Moves between nodes:
Dat τ Tev
Dat γ Suz
Dat ω Zil
Dat σ Naz
Dat ζ Zar
Suf τ Gof
Suf γ Kop
Suf ω Fef
Suf σ Kol
Suf ζ Tik
Ran τ Gaf
Ran γ Dal
Ran ω Fiv
Ran σ Pip
Ran ζ Nug
Dev τ Kop
Dev γ Baf
Dev ω Taz
Dev σ Ler
Dev ζ Bov
Par τ Nek
Par γ Paf
Par ω Nem
Par σ Sen
Par ζ Nuf
Nim τ Pes
Nim γ Sen
Nim ω Biz
Nim σ Geg
Nim ζ Paf
Kop τ Sev
Kop γ Riz
Kop ω Sul
Kop σ Suf
Kop ζ Fef
Geg τ Bik
Geg γ Nim
Geg ω Paf
Geg σ Zub
Geg ζ Par
Nok τ Nuf
Nok γ Tib
Nok ω Dat
Nok σ Feb
Nok ζ Naz
Tik τ Bok
Tik γ Fef
Tik ω Dev
Tik σ Riz
Tik ζ Ler
Nal τ Gar
Nal γ Mov
Nal ω Pip
Nal σ Gaf
Nal ζ Vep
Taz τ Sul
Taz γ Bil
Taz ω Vol
Taz σ Bov
Taz ζ Gol
Gof τ Ran
Gof γ Sev
Gof ω Rad
Gof σ Kep
Gof ζ Bok
Rif τ Tig
Rif γ Nek
Rif ω Geg
Rif σ Pes
Rif ζ Zub
Vak τ Bov
Vak γ Bak
Vak ω Nef
Vak σ Vol
Vak ζ Tig
Dal τ Nal
Dal γ Gud
Dal ω Kep
Dal σ Ran
Dal ζ Fiv
Bok τ Nug
Bok γ Rad
Bok ω Kop
Bok σ Fem
Bok ζ Suf
Gud τ Mov
Gud γ Nug
Gud ω Gof
Gud σ Dal
Gud ζ Kep
Leg τ Tek
Leg γ Vev
Leg ω Lar
Leg σ Sus
Leg ζ Lof
Vuf τ Mag
Vuf γ Tek
Vuf ω Mep
Vuf σ Puz
Vuf ζ Liv
Feb τ Biz
Feb γ Nok
Feb ω Naz
Feb σ Tev
Feb ζ Lol
Pes τ Lor
Pes γ Rif
Pes ω Zub
Pes σ Bik
Pes ζ Nor
Fef τ Rad
Fef γ Sul
Fef ω Baf
Fef σ Tik
Fef ζ Dev
Lev τ Nok
Lev γ Zar
Lev ω Gug
Lev σ Suz
Lev ζ Pak
Noz τ Med
Noz γ Puz
Noz ω Dus
Noz σ Tuv
Noz ζ Tek
Ler τ Suf
Ler γ Dev
Ler ω Bov
Ler σ Sul
Ler ζ Fev
Mep τ Noz
Mep γ Saf
Mep ω Vev
Mep σ Liv
Mep ζ Leg
Kol τ Kep
Kol γ Suf
Kol ω Tik
Kol σ Rad
Kol ζ Riz
Paf τ Nor
Paf γ Biz
Paf ω Zem
Paf σ Par
Paf ζ Nem
Sev τ Dal
Sev γ Fem
Sev ω Kol
Sev σ Gof
Sev ζ Rad
Kep τ Pip
Kep γ Gof
Kep ω Bok
Kep σ Fiv
Kep ζ Fem
Bak τ Taz
Bak γ Lor
Bak ω Ver
Bak σ Vak
Bak ζ Nef
Pip τ Fof
Pip γ Ran
Pip ω Nug
Pip σ Vep
Pip ζ Gud
Fof τ Leg
Fof γ Gaf
Fof ω Kog
Fof σ Lum
Fof ζ Mov
Duv τ Sog
Duv γ Mag
Duv ω Tuv
Duv σ Med
Duv ζ Laz
Biz τ Zub
Biz γ Nuf
Biz ω Gik
Biz σ Paf
Biz ζ Zem
Vol τ Fev
Vol γ Vak
Vol ω Tig
Vol σ Gol
Vol ζ Lor
Fiv τ Vep
Fiv γ Kep
Fiv ω Fem
Fiv σ Nug
Fiv ζ Sev
Puz τ Duv
Puz γ Vuf
Puz ω Liv
Puz σ Noz
Puz ζ Dus
Bov τ Fef
Bov γ Taz
Bov ω Gol
Bov σ Fev
Bov ζ Duf
Riz τ Fem
Riz γ Tik
Riz ω Ler
Riz σ Kop
Riz ζ Sul
Sus τ Vuf
Sus γ Leg
Sus ω Lof
Sus σ Saf
Sus ζ Gar
Tib τ Nem
Tib γ Lol
Tib ω Suz
Tib σ Nok
Tib ζ Dat
Duf τ Dev
Duf γ Gol
Duf ω Bak
Duf σ Bil
Duf ζ Vak
Sul τ Kol
Sul γ Ler
Sul ω Fev
Sul σ Fef
Sul ζ Baf
Lar τ Saf
Lar γ Lum
Lar ω Nal
Lar σ Lof
Lar ζ Gaf
Laz τ Luk
Laz γ Tuv
Laz ω Vuf
Laz σ Bul
Laz ζ Puz
Div τ Zar
Div γ Las
Div ω Med
Div σ Sog
Div ζ Mis
Zin τ Suz
Zin γ Sog
Zin ω Luk
Zin σ Gug
Zin ζ Las
Lof τ Mep
Lof γ Lar
Lof ω Gaf
Lof σ Gar
Lof ζ Fof
Fem τ Gud
Fem γ Bok
Fem ω Suf
Fem σ Sev
Fem ζ Kol
Sog τ Lev
Sog γ Div
Sog ω Mis
Sog σ Zin
Sog ζ Luk
Bik τ Bak
Bik γ Pes
Bik ω Nor
Bik σ Bug
Bik ζ Nek
Naz τ Gik
Naz γ Dat
Naz ω Zar
Naz σ Lol
Naz ζ Lev
Las τ Zil
Las γ Luk
Las ω Duv
Las σ Div
Las ζ Med
Nuf τ Geg
Nuf γ Nem
Nuf ω Tev
Nuf σ Biz
Nuf ζ Gik
Gaf τ Vev
Gaf γ Nal
Gaf ω Vep
Gaf σ Fof
Gaf ζ Kog
Sen τ Rif
Sen γ Par
Sen ω Nuf
Sen σ Nim
Sen ζ Biz
Liv τ Tuv
Liv γ Mep
Liv ω Leg
Liv σ Dus
Liv ζ Sus
Gol τ Baf
Gol γ Vol
Gol ω Lor
Gol σ Duf
Gol ζ Bak
Nug τ Kog
Nug γ Fiv
Nug ω Sev
Nug σ Gud
Nug ζ Gof
Lum τ Sus
Lum γ Fof
Lum ω Mov
Lum σ Lar
Lum ζ Nal
Tuv τ Mis
Tuv γ Noz
Tuv ω Tek
Tuv σ Laz
Tuv ζ Vuf
Zar τ Tib
Zar γ Zil
Zar ω Zin
Zar σ Lev
Zar ζ Gug
Vev τ Dus
Vev γ Gar
Vev ω Lum
Vev σ Leg
Vev ζ Lar
Tig τ Duf
Tig γ Nef
Tig ω Bik
Tig σ Lor
Tig ζ Bug
Zil τ Lol
Zil γ Pak
Zil ω Sog
Zil σ Zar
Zil ζ Zin
Fev τ Tik
Fev γ Bov
Fev ω Duf
Fev σ Baf
Fev ζ Bil
Kog τ Lar
Kog γ Vep
Kog ω Dal
Kog σ Mov
Kog ζ Ran
Tev τ Paf
Tev γ Feb
Tev ω Lol
Tev σ Gik
Tev ζ Tib
Nek τ Nef
Nek γ Nor
Nek ω Nim
Nek σ Rif
Nek ζ Geg
Bug τ Vak
Bug γ Bik
Bug ω Nek
Bug σ Ver
Bug ζ Rif
Pak τ Naz
Pak γ Gug
Pak ω Div
Pak σ Zil
Pak ζ Sog
Ver τ Vol
Ver γ Bug
Ver ω Rif
Ver σ Nef
Ver ζ Pes
Nem τ Nim
Nem γ Zem
Nem ω Feb
Nem σ Nuf
Nem ζ Tev
Mag τ Div
Mag γ Bul
Mag ω Noz
Mag σ Duv
Mag ζ Tuv
Vep τ Lum
Vep γ Pip
Vep ω Gud
Vep σ Kog
Vep ζ Dal
Mis τ Gug
Mis γ Med
Mis ω Bul
Mis σ Luk
Mis ζ Mag
Gik τ Par
Gik γ Tev
Gik ω Tib
Gik σ Zem
Gik ζ Nok
Bul τ Las
Bul γ Laz
Bul ω Puz
Bul σ Mag
Bul ζ Noz
Zub τ Bug
Zub γ Geg
Zub ω Par
Zub σ Nor
Zub ζ Sen
Med τ Zin
Med γ Duv
Med ω Laz
Med σ Mis
Med ζ Bul
Lol τ Zem
Lol γ Naz
Lol ω Lev
Lol σ Tib
Lol ζ Suz
Zem τ Sen
Zem γ Gik
Zem ω Nok
Zem σ Nem
Zem ζ Feb
Nor τ Ver
Nor γ Zub
Nor ω Sen
Nor σ Nek
Nor ζ Nim
Dus τ Laz
Dus γ Liv
Dus ω Sus
Dus σ Tek
Dus ζ Saf
Baf τ Riz
Baf γ Fev
Baf ω Bil
Baf σ Dev
Baf ζ Taz
Bil τ Ler
Bil γ Duf
Bil ω Vak
Bil σ Taz
Bil ζ Vol
Suz τ Feb
Suz γ Lev
Suz ω Pak
Suz σ Dat
Suz ζ Zil
Gug τ Dat
Gug γ Zin
Gug ω Las
Gug σ Pak
Gug ζ Div
Luk τ Pak
Luk γ Mis
Luk ω Mag
Luk σ Las
Luk ζ Duv
Gar τ Liv
Gar γ Lof
Gar ω Fof
Gar σ Vev
Gar ζ Lum
Mov τ Lof
Mov γ Kog
Mov ω Ran
Mov σ Nal
Mov ζ Pip
Tek τ Bul
Tek γ Dus
Tek ω Saf
Tek σ Vuf
Tek ζ Mep
Rad τ Fiv
Rad γ Kol
Rad ω Riz
Rad σ Bok
Rad ζ Kop
Saf τ Puz
Saf γ Sus
Saf ω Gar
Saf σ Mep
Saf ζ Vev
Lor τ Bil
Lor γ Tig
Lor ω Bug
Lor σ Bak
Lor ζ Ver
Nef τ Gol
Nef γ Ver
Nef ω Pes
Nef σ Tig
Nef ζ Bik

In the rows, zero is written as 67.

The rows follow the links: the fewer symbols apart two nodes are, the more alike their rows tend to be.

Each row is also shifted at random along 6 hidden directions that mean nothing.

Some nodes, each with a row of numbers:
Tik
57 67 61 60 69 52 71 68 69 65 67 58 75 68 63 85 70 65 70 73 74 68 62 77 72 73 50 78 65 59 64 70 71 66 60 60 79 65 59 70 60 63 68 75 65 71 69 61
Puz
64 71 66 77 59 71 78 61 64 68 64 81 65 65 69 57 65 61 68 74 57 67 68 51 63 71 70 71 67 66 87 67 69 65 78 71 54 74 70 33 78 71 68 65 74 58 66 63
Laz
84 61 62 72 51 59 63 66 78 65 59 85 69 64 66 65 67 86 65 71 78 55 68 71 70 64 57 63 76 71 56 76 70 66 53 72 75 68 66 89 72 69 74 66 73 60 74 59
Nug
76 64 70 70 66 57 71 70 54 65 72 67 60 64 58 62 67 70 67 66 62 67 61 69 64 60 71 64 66 55 66 70 77 70 69 68 60 71 59 61 67 68 67 72 72 66 68 70
Sev
79 53 75 67 83 79 58 51 36 71 72 60 84 91 62 60 59 68 57 66 69 78 56 49 65 79 76 79 60 48 96 73 66 56 99 68 38 69 67 44 72 56 48 71 86 72 55 71
Nal
64 80 70 79 75 78 60 73 37 72 61 71 59 57 61 49 77 68 63 68 63 64 63 52 66 62 87 60 71 57 61 60 70 72 62 76 74 73 71 69 71 85 74 69 55 69 73 73
Feb
55 62 67 72 65 74 63 53 85 75 61 67 73 69 73 72 50 83 69 63 72 71 74 69 66 70 73 57 64 80 85 72 65 58 79 61 45 65 77 62 70 70 66 56 86 68 68 59
Leg
41 63 65 65 63 69 62 62 58 65 68 85 80 90 68 60 70 61 58 72 73 66 61 54 69 85 64 71 73 60 81 64 55 62 76 76 66 60 69 76 81 56 58 74 74 62 73 74
Vev
58 80 60 72 54 58 71 72 63 70 62 83 52 54 63 63 72 61 70 59 60 59 67 66 65 67 73 46 75 65 64 59 69 73 60 71 79 64 66 83 75 75 78 70 60 60 78 66
Baf
66 61 66 63 76 61 60 66 63 61 75 54 69 68 63 80 62 72 72 69 71 71 64 73 67 70 65 75 63 62 65 68 71 69 63 61 73 63 63 72 58 65 62 70 62 74 67 62
Pes
100 69 72 71 89 87 56 71 53 67 70 46 64 58 69 66 76 76 63 67 68 70 70 63 67 61 79 72 63 70 53 66 67 73 60 65 78 74 76 73 55 79 67 63 54 80 62 66
Lar
56 80 65 63 61 60 69 75 62 68 62 83 74 81 66 62 75 46 69 73 67 65 62 62 72 78 65 71 74 58 68 55 59 67 65 76 80 56 61 74 77 63 68 78 56 61 76 81
Rad
84 64 67 64 69 56 70 60 58 75 65 60 74 67 60 76 58 66 71 62 68 71 61 70 69 70 63 69 62 55 76 71 77 62 78 61 58 68 59 57 63 62 65 71 74 70 59 59
Zar
88 57 74 70 60 72 58 69 81 63 69 75 67 66 72 58 55 77 81 73 69 62 72 68 66 59 72 76 71 78 56 67 70 69 63 74 65 65 69 71 68 65 68 62 59 63 60 66
Kog
71 74 75 70 66 62 73 71 54 66 66 74 75 82 64 56 63 51 74 79 59 72 61 59 68 70 74 81 66 54 81 58 68 65 77 74 54 62 59 37 75 66 62 75 64 63 70 81
Gaf
66 57 78 69 61 64 62 63 59 71 60 75 82 74 63 56 50 74 80 75 73 65 62 61 69 63 70 86 66 55 71 72 78 59 79 74 49 69 59 49 71 62 66 70 68 62 53 65
Lof
79 76 73 77 61 70 72 64 51 81 58 76 57 45 62 53 51 58 87 62 51 65 68 52 62 58 87 63 65 59 78 59 86 69 85 70 52 75 64 34 72 76 78 64 55 60 50 57
Lor
86 61 75 61 74 64 60 67 72 72 68 52 75 75 67 74 53 72 74 61 73 74 67 80 68 62 71 68 60 67 67 69 69 62 73 61 55 62 65 70 60 63 63 67 70 74 63 70
Bul
86 60 69 74 58 69 64 58 70 71 58 83 75 74 68 58 57 80 65 72 73 63 67 59 68 68 69 68 71 67 78 72 67 60 75 73 51 69 69 61 77 68 67 64 82 60 68 65
Duf
43 72 67 65 71 58 75 70 71 70 72 53 54 59 65 77 64 64 68 56 58 74 68 81 63 60 74 49 61 69 70 66 71 70 70 57 60 66 65 66 61 70 68 65 71 72 73 69
Dus
40 77 58 72 59 67 78 68 64 62 68 85 61 71 70 62 83 53 58 73 58 65 67 55 66 79 64 62 74 67 79 61 58 71 66 73 74 66 71 60 80 70 67 71 70 59 81 72
Tuv
81 47 72 75 65 79 53 52 60 66 62 81 85 79 68 54 57 91 64 78 81 63 64 50 69 71 64 86 70 65 75 79 69 58 77 76 53 76 71 61 74 61 61 64 81 62 54 57
Paf
77 55 64 69 78 85 54 54 67 68 73 58 67 72 72 73 64 86 54 57 74 71 69 63 63 75 74 55 66 76 77 73 60 63 74 62 58 69 82 84 65 67 58 58 83 74 68 61
Gud
79 59 73 68 57 44 74 67 67 64 70 72 63 70 58 66 54 74 73 67 64 67 60 78 64 58 67 64 66 56 71 72 78 65 72 66 49 66 54 57 70 64 66 71 79 63 72 71
Dat
61 82 71 67 77 93 67 79 65 62 71 70 70 68 79 56 84 41 73 82 59 67 74 49 71 73 70 94 68 77 60 52 56 74 61 78 91 67 78 50 69 70 66 67 36 67 58 77
Luk
48 68 66 68 66 79 61 72 67 66 64 82 74 82 73 54 90 70 45 66 78 61 68 60 71 75 63 62 78 74 58 71 50 66 61 80 79 68 77 98 76 64 64 68 76 66 77 82
Fiv
54 64 70 67 72 66 70 73 47 64 73 65 61 60 60 59 83 66 58 66 65 65 61 65 66 61 63 71 68 55 53 74 76 73 65 72 77 80 61 68 63 65 68 73 65 69 60 67
Kop
74 72 63 67 81 71 65 65 46 72 65 53 66 54 61 73 75 68 67 66 70 68 63 61 69 69 67 73 64 57 62 68 76 71 65 63 80 75 66 66 58 74 72 70 56 75 59 55
Sog
81 72 70 69 54 66 74 75 81 69 65 79 58 60 71 58 66 61 73 64 61 62 74 71 65 59 71 58 71 76 61 64 68 72 67 73 65 67 68 68 73 68 74 63 62 60 66 72
Naz
32 68 69 66 65 76 71 73 86 63 64 70 71 62 76 65 74 66 71 77 69 63 77 69 71 63 57 83 70 82 53 69 65 71 57 71 81 72 72 63 65 67 73 63 56 65 58 65
Bug
35 73 70 60 76 68 79 75 78 68 69 52 74 74 72 74 80 58 58 70 70 74 71 79 71 64 54 77 62 72 61 73 63 66 65 63 69 71 66 58 59 66 66 68 72 75 67 77

From each start, follow one symbol. Which node do you reach?
Answers are names.
new walk
40 67 63 69 56 63 70 64 65 66 67 84 66 70 66 62 69 62 65 67 65 63 65 60 67 75 62 64 73 65 75 66 66 68 72 74 68 67 66 69 77 62 67 71 71 59 69 65
ω -> Lof
new walk
54 59 72 74 69 89 55 66 60 72 64 77 66 66 70 47 79 85 50 61 76 60 70 55 67 61 73 58 75 73 57 77 62 68 67 78 68 80 79 89 71 71 68 59 76 67 62 68
ζ -> Med
new walk
68 67 62 73 58 68 68 67 62 65 68 82 59 53 65 60 71 66 72 70 62 59 67 55 65 69 65 70 72 66 63 67 73 74 64 73 79 74 67 66 72 69 73 68 57 59 61 56
τ -> Tuv
new walk
78 60 75 76 63 58 64 65 56 68 63 72 65 62 60 57 52 84 73 69 67 66 62 68 64 55 78 65 66 57 68 71 80 65 70 70 49 71 60 57 69 73 70 67 74 64 68 65
σ -> Kog
new walk
103 69 70 75 64 78 60 64 61 72 59 81 71 70 69 53 66 71 66 68 70 63 69 53 68 68 78 66 72 67 72 65 64 64 72 76 63 69 74 67 76 72 69 64 68 63 67 69
γ -> Mag
new walk
75 68 61 64 70 52 67 62 67 65 69 59 74 75 63 84 59 69 71 70 72 73 62 76 69 77 63 68 64 59 77 64 66 62 65 58 65 56 62 69 64 66 63 73 72 71 80 65
ω -> Baf
new walk
67 81 64 73 55 61 73 72 60 76 60 79 49 41 61 59 66 60 79 58 56 59 68 63 64 59 78 49 71 63 60 61 80 76 65 70 75 72 64 68 71 79 83 66 52 60 65 58
ω -> Fof
new walk
46 66 67 67 62 71 71 62 89 73 60 68 75 67 76 72 57 69 74 70 70 68 75 70 69 68 63 73 64 80 75 70 66 62 72 64 58 67 73 54 67 67 69 60 72 66 60 61
τ -> Nuf
new walk
50 74 66 77 58 71 77 65 70 74 57 82 63 62 69 56 75 70 57 66 63 64 70 61 65 64 69 54 71 71 76 72 66 66 71 72 56 77 72 57 77 77 74 61 82 62 72 69
γ -> Bul
new walk
55 64 72 76 62 65 60 66 55 74 57 76 65 56 60 54 61 83 70 65 72 60 65 62 68 57 76 61 70 59 58 72 79 67 66 73 63 76 64 73 68 75 76 65 66 64 62 60
ζ -> Mov
new walk
76 60 66 71 52 59 73 61 75 64 65 84 70 65 66 64 56 71 77 76 66 62 67 62 67 67 58 79 69 67 74 73 75 66 71 71 61 71 63 49 74 63 70 68 70 56 60 56
σ -> Puz
new walk
95 58 76 66 56 69 64 70 83 66 68 78 68 65 71 57 53 70 83 70 68 61 72 69 66 57 68 76 68 77 57 68 73 69 69 74 64 67 66 66 69 59 69 63 59 60 52 66
ω -> Las
new walk
82 77 71 72 62 76 72 73 69 72 64 78 59 64 72 53 71 56 68 63 57 65 73 60 65 63 78 58 70 73 69 60 64 71 73 75 64 68 72 62 76 70 72 63 63 62 65 76
σ -> Sog
new walk
70 71 62 74 62 70 69 64 65 64 63 84 68 71 68 61 74 69 60 74 66 63 67 57 67 75 66 66 74 68 75 66 61 66 65 74 69 68 72 66 78 71 68 68 73 62 79 68
σ -> Tuv
new walk
45 53 70 66 72 60 69 56 66 68 70 53 73 64 63 78 52 80 74 69 69 73 65 73 66 65 61 79 58 61 78 78 81 62 76 57 50 73 61 45 59 64 63 67 77 71 56 53
γ -> Dev
new walk
71 68 64 71 86 75 59 59 44 65 71 53 70 72 65 74 67 69 62 69 67 76 62 58 66 78 78 70 63 57 82 62 64 65 71 61 65 65 72 62 65 74 60 69 67 77 75 66
γ -> Ler
